Here is a tiny trained network, its code and every weight. The questions are about switching its units off for an input and a class, where a switched-off unit gives its printed mean instead of its output.

import numpy as np


def w(rows, s, z=0):
    codes = np.array(rows[::2]) - 128.0
    scale = np.full(codes.shape[1], s)
    scale[-1] = z or s
    return codes * scale


def norm(h):
    return h / np.sqrt((h * h).mean(-1, keepdims=True) + 1e-5)


def f(y):
    return y / 2 * (1 + np.tanh(0.7978845608 * (y + 0.044715 * y**3)))


def log_softmax(a):
    a = a - a.max(-1, keepdims=True)
    return a - np.log(np.exp(a).sum(-1, keepdims=True))


def net(x, mask):
    res = np.array(x, float).reshape(1, 8) / 4 @ E
    u = 0
    for l in range(3):
        y = f(norm(res) @ A[l][:, :-1].T + A[l][:, -1])
        res = res + np.where(mask[u : u + 7], y, B[l][:, -1]) @ B[l][:, :-1]
        u += 7
    return log_softmax(norm(res)[-1] @ U[:, :-1].T + U[:, -1])


A, B = {}, {}
E = w([
[188,114,95,88,224,184,126,138,147],'x0',
[109,238,202,119,133,215,153,40,137],'x1',
[130,127,127,129,127,127,130,130,130],'x2',
[95,62,160,125,186,100,134,49,135],'x3',
[171,126,134,116,106,114,117,104,130],'x4',
[128,126,123,133,127,133,130,127,129],'x5',
[140,117,233,148,153,144,61,169,76],'x6',
[66,181,97,70,148,93,1,119,167],'x7',
],0.00097)
A[0] = w([
[200,88,119,52,216,221,128,161,188,90],'L0N0',
[109,125,73,170,120,117,155,92,168,115],'L0N1',
[46,133,188,161,4,48,137,119,112,2],'L0N2',
[47,156,99,86,124,117,21,106,166,6],'L0N3',
[125,46,85,74,123,57,123,194,80,56],'L0N4',
[102,217,186,77,133,182,157,55,106,106],'L0N5',
[130,60,92,74,124,59,126,182,79,115],'L0N6',
],0.0028,0.00068)
B[0] = w([
[46,219,84,244,67,4,125,48,11,189],'L0N0',
[113,121,165,79,140,168,114,184,94,165],'L0N1',
[164,192,8,171,249,120,118,66,43,251],'L0N2',
[200,159,174,119,187,87,204,173,153,237],'L0N3',
[135,163,136,207,147,201,101,78,207,192],'L0N4',
[152,110,105,223,135,171,92,119,219,248],'L0N5',
[144,154,129,194,136,192,107,89,200,188],'L0N6',
],0.0022,0.0011)
A[1] = w([
[111,202,190,122,108,166,154,82,159,38],'L1N0',
[103,116,174,94,138,128,104,122,123,2],'L1N1',
[83,169,117,54,142,96,25,131,172,114],'L1N2',
[136,150,45,92,134,104,211,100,204,136],'L1N3',
[137,207,122,138,4,131,114,223,133,58],'L1N4',
[169,127,228,170,186,131,57,176,61,160],'L1N5',
[50,50,189,135,143,52,141,39,165,138],'L1N6',
],0.0028,0.00075)
B[1] = w([
[124,77,87,180,155,130,97,125,170,161],'L1N0',
[123,121,56,127,118,135,153,151,119,68],'L1N1',
[150,110,166,134,148,84,252,131,136,211],'L1N2',
[66,112,184,91,80,145,61,110,81,253],'L1N3',
[152,87,130,72,235,185,111,95,95,191],'L1N4',
[56,124,71,56,62,135,143,72,153,215],'L1N5',
[202,184,88,85,141,223,98,216,84,195],'L1N6',
],0.0032,0.0012)
A[2] = w([
[108,136,45,137,154,92,128,101,93,57],'L2N0',
[135,45,86,93,97,78,124,191,101,5],'L2N1',
[151,31,71,167,128,56,85,212,150,93],'L2N2',
[179,124,96,86,229,172,115,104,119,162],'L2N3',
[55,137,100,42,61,169,131,121,146,187],'L2N4',
[155,82,156,188,68,191,210,119,64,133],'L2N5',
[166,107,176,181,100,142,253,144,107,77],'L2N6',
],0.0024,0.002)
B[2] = w([
[92,229,209,156,125,128,163,57,36,126],'L2N0',
[95,233,158,76,182,207,102,31,119,32],'L2N1',
[82,230,234,159,131,252,166,4,183,96],'L2N2',
[168,120,156,144,79,166,195,203,57,246],'L2N3',
[92,50,204,97,88,93,67,154,117,220],'L2N4',
[115,193,150,43,203,16,133,166,206,225],'L2N5',
[110,175,133,86,181,88,72,124,173,104],'L2N6',
],0.0022,0.0011)
U = w([
[128,143,141,228,137,228,101,66,246,135],'0',
[143,156,159,59,195,3,193,162,202,115],'1',
[95,197,85,188,125,75,138,63,19,91],'2',
[41,52,149,37,38,137,61,111,112,88],'3',
[202,112,118,94,154,235,142,205,52,73],'4',
[147,92,115,162,104,95,116,156,130,254],'5',
],0.0061,0.0022)

Each question gives the input, the list of numbers given to net, and the class t.
The units are the neurons (one row each of A and B). Each row of codes is followed by its name. A weight is (code - 128) times the scale printed after its matrix; where a second scale follows, it is the last column's (A, B and U).
mask holds one flag per neuron, layer by layer. A switched-off neuron (its flag False) gives its mean, the last column of its row in B, instead of its output. The means were averaged over made-up inputs and are rounded, as every weight is.
A unit's drop is (log p(t) with every unit on - log p(t) with that unit switched off) / (log p(t) with every unit on - log p(t) with every unit switched off).
The circuit of an input: a set's keep is (log p(t) with only the set's units on - log p(t) with every unit switched off) / (log p(t) with every unit on - log p(t) with every unit switched off). Starting from the 12 units with the biggest drops (on a tie, the unit counted first), units are removed one at a time, each time the one whose removal leaves the highest keep (on an exact tie, the one counted first), for as long as the keep stays at least 0.8.
units of the circuit, in order: the units of the circuit, biggest drop first
top k neurons: the k neurons with the biggest drops, biggest first
k most important neurons of layer l: the k neurons of layer l with the biggest drops, biggest first
input [-3,1,0,8,7,1,-5,-2], class 4: 2 most important neurons of layer 1	(L1N6; L1N5)
input [-7,-8,-5,8,-7,8,3,0], class 0: top neuron	(L2N2)
input [-7,-3,1,1,-1,-3,-3,6], class 2: top 2 neurons	(L0N2; L2N5)
input [7,-7,-5,2,2,5,-8,3], class 3: top 4 neurons	(L1N3; L0N2; L0N5; L1N0)
input [1,-1,-2,-4,-3,5,-7,5], class 3: top 4 neurons	(L1N3; L2N5; L1N6; L2N4)
input [-5,-6,-3,6,8,5,-2,-8], class 1: units of the circuit, in order	(L2N5; L2N6)
input [8,-3,-6,-7,-6,-5,-5,-1], class 2: top 2 neurons	(L0N0; L1N6)
input [3,-1,8,8,-2,7,-1,7], class 4: units of the circuit, in order	(L1N6; L2N3)
input [5,-4,7,2,-3,-7,-7,4], class 3: top 4 neurons	(L1N3; L0N2; L0N5; L2N5)
input [-6,3,1,8,2,-6,-4,8], class 1: top 4 neurons	(L1N2; L0N3; L1N4; L0N0)
input [5,-4,0,-6,-3,2,6,5], class 3: top 3 neurons	(L1N5; L0N2; L0N5)
input [5,1,1,8,-3,-4,-6,-8], class 1: 2 most important neurons of layer 1	(L1N4; L1N5)
input [-4,6,-5,8,-6,1,-7,8], class 1: top 3 neurons	(L1N2; L0N3; L1N5)
input [7,-3,7,-2,-5,0,8,1], class 3: units of the circuit, in order	(L1N5)
input [-3,-8,5,-4,-2,-8,5,7], class 0: top 2 neurons	(L2N2; L0N4)
input [-6,7,-6,-8,-2,3,1,0], class 4: 2 most important neurons of layer 2	(L2N3; L2N2)
input [6,-2,6,7,-6,-6,-8,-7], class 3: top 4 neurons	(L1N3; L1N2; L0N3; L0N2)
input [-5,-7,8,-2,-6,-6,-8,-6], class 3: 3 most important neurons of layer 1	(L1N3; L1N2; L1N0)
input [2,2,-5,7,8,-1,-8,-2], class 3: top 3 neurons	(L1N3; L1N4; L2N4)
input [2,-7,-1,-7,0,-2,-4,5], class 0: units of the circuit, in order	(L2N2; L1N6; L1N5)
input [-1,0,2,3,0,-8,3,7], class 1: units of the circuit, in order	(L1N2)
input [1,3,8,8,-6,-5,-6,-6], class 4: top 4 neurons	(L1N6; L1N2; L1N5; L0N3)
input [-2,5,4,6,5,1,-4,-5], class 4: units of the circuit, in order	(L1N6; L0N4)
input [-6,0,-4,-1,-7,6,-7,-3], class 3: units of the circuit, in order	(L1N3; L0N0)
input [-2,-6,-7,-6,3,5,2,-4], class 0: 3 most important neurons of layer 1	(L1N6; L1N2; L1N3)
